Below is a small trained network, with its code and all its weights. Each question gives an input and a class and asks what happens when units are switched off, that is, made to give their printed mean instead of their output.

import numpy as np


def w(rows, s, z=0):
    codes = np.array(rows[::2]) - 128.0
    scale = np.full(codes.shape[1], s)
    scale[-1] = z or s
    return codes * scale


def f(y):
    return y / 2 * (1 + np.tanh(0.7978845608 * (y + 0.044715 * y**3)))


def log_softmax(a):
    a = a - a.max(-1, keepdims=True)
    return a - np.log(np.exp(a).sum(-1, keepdims=True))


def net(x, mask):
    res = np.array(x, float).reshape(1, 3) / 4 @ E
    y = f(res @ A[0][:, :-1].T + A[0][:, -1])
    res = res + np.where(mask, y, B[0][:, -1]) @ B[0][:, :-1]
    return log_softmax(res[-1] @ U[:, :-1].T + U[:, -1])


A, B = {}, {}
E = w([
[50,118,172,107,67,73,201,194,71],'x0',
[182,63,163,246,160,115,154,155,128],'x1',
[38,90,141,153,47,36,112,70,138],'x2',
],0.012)
A[0] = w([
[146,204,73,28,170,215,138,117,157,199],'N0',
[171,77,190,157,146,197,180,187,127,165],'N1',
[231,119,121,134,147,150,102,167,107,149],'N2',
[97,64,180,178,100,97,163,133,143,185],'N3',
[95,219,115,123,140,145,119,117,176,90],'N4',
[93,53,136,157,125,45,140,151,93,169],'N5',
[149,180,116,150,230,180,121,147,157,216],'N6',
[81,29,149,219,124,98,139,105,108,151],'N7',
[74,150,105,82,118,92,75,82,220,156],'N8',
[172,36,205,226,149,150,135,189,100,141],'N9',
[70,104,187,129,85,131,141,153,71,148],'N10',
[121,160,65,12,154,219,52,121,132,243],'N11',
[144,150,112,163,130,67,144,119,118,76],'N12',
[90,93,69,127,92,148,124,100,221,129],'N13',
[83,107,146,92,137,102,166,137,73,150],'N14',
[73,118,185,93,63,46,203,154,15,170],'N15',
[125,174,62,93,118,77,40,110,120,127],'N16',
[111,136,177,94,141,90,149,129,96,134],'N17',
[169,187,103,64,151,167,121,147,105,154],'N18',
[104,180,144,88,171,158,161,165,116,193],'N19',
[147,179,168,90,166,179,190,192,144,202],'N20',
[46,122,181,91,100,70,170,177,65,164],'N21',
[130,50,214,191,111,17,143,135,116,254],'N22',
[85,102,102,157,167,48,34,30,168,184],'N23',
],0.011,0.0054)
B[0] = w([
[149,171,100,141,62,161,100,61,90,232],'N0',
[141,79,128,120,145,154,128,202,146,204],'N1',
[153,121,118,145,130,130,87,187,114,196],'N2',
[120,64,126,108,169,100,163,115,92,204],'N3',
[115,133,112,88,110,139,112,63,150,155],'N4',
[124,105,122,105,144,96,191,127,119,204],'N5',
[119,97,143,133,124,178,62,184,81,217],'N6',
[145,88,93,143,174,88,183,86,103,214],'N7',
[112,143,177,119,104,143,109,136,173,194],'N8',
[162,67,184,133,206,160,107,173,164,234],'N9',
[103,142,101,102,144,73,173,166,160,192],'N10',
[143,175,151,121,12,169,43,58,105,240],'N11',
[130,107,101,132,150,137,145,108,120,136],'N12',
[153,116,162,89,128,106,110,125,153,163],'N13',
[82,154,110,134,107,124,115,161,157,177],'N14',
[56,167,107,123,110,93,184,173,165,253],'N15',
[127,145,166,123,107,149,97,110,156,175],'N16',
[77,143,123,130,114,140,111,154,137,158],'N17',
[136,138,106,162,62,131,102,112,86,191],'N18',
[108,151,73,202,65,140,140,135,145,177],'N19',
[96,134,103,135,83,161,119,176,110,202],'N20',
[25,175,95,114,144,85,173,214,196,230],'N21',
[131,45,88,120,212,51,222,119,119,249],'N22',
[164,67,222,122,140,97,148,99,174,217],'N23',
],0.011,0.017)
U = w([
[130,175,59,135,80,179,89,94,1,89],'0',
[167,115,143,171,130,226,89,222,87,143],'1',
[85,222,84,135,69,136,147,165,153,191],'2',
[177,81,153,142,242,146,134,197,138,157],'3',
[148,160,218,98,85,163,79,54,133,232],'4',
[173,68,160,135,188,70,214,43,127,51],'5',
[47,123,117,110,166,78,219,221,138,142],'6',
[72,166,193,64,133,123,137,152,190,2],'7',
],0.0097,0.002)

Each question gives the input, the list of numbers given to net, and the class t.
The units are the neurons (one row each of A and B). Each row of codes is followed by its name. A weight is (code - 128) times the scale printed after its matrix; where a second scale follows, it is the last column's (A, B and U).
mask holds one flag per neuron, in row order. A switched-off neuron (its flag False) gives its mean, the last column of its row in B, instead of its output. The means were averaged over made-up inputs and are rounded, as every weight is.
A unit's drop is (log p(t) with every unit on - log p(t) with that unit switched off) / (log p(t) with every unit on - log p(t) with every unit switched off).
The circuit of an input: a set's keep is (log p(t) with only the set's units on - log p(t) with every unit switched off) / (log p(t) with every unit on - log p(t) with every unit switched off). Starting from the 12 units with the biggest drops (on a tie, the unit counted first), units are removed one at a time, each time the one whose removal leaves the highest keep (on an exact tie, the one counted first), for as long as the keep stays at least 0.8.
units of the circuit, in order: the units of the circuit, biggest drop first
unit that matters most: the unit with the biggest drop
k most important neurons: the k neurons with the biggest drops, biggest first
drop when u is switched off: that unit's drop, to one decimal
input [0,1,0], class 3: 2 most important neurons : (N15 N21)
input [4,8,-3], class 3: units of the circuit, in order : (N9)
input [1,-4,4], class 7: units of the circuit, in order : (N22 N8)
input [-6,6,3], class 3: 2 most important neurons : (N9 N0)
input [0,-3,2], class 7: 2 most important neurons : (N0 N18)
input [3,7,-8], class 1: 2 most important neurons : (N20 N6)
input [2,-7,6], class 7: 3 most important neurons : (N8 N22 N16)
input [2,8,3], class 5: 2 most important neurons : (N7 N22)
input [6,-6,-8], class 0: 2 most important neurons : (N0 N11)
input [-6,-8,-2], class 4: 2 most important neurons : (N8 N16)
input [-6,8,2], class 3: drop when N9 is switched off : 0.3
input [0,-7,4], class 7: drop when N3 is switched off : -0.1
input [-2,2,-8], class 1: drop when N2 is switched off : 0.0
input [-2,7,-6], class 1: drop when N6 is switched off : 0.1
input [-6,-5,-3], class 0: unit that matters most : N0
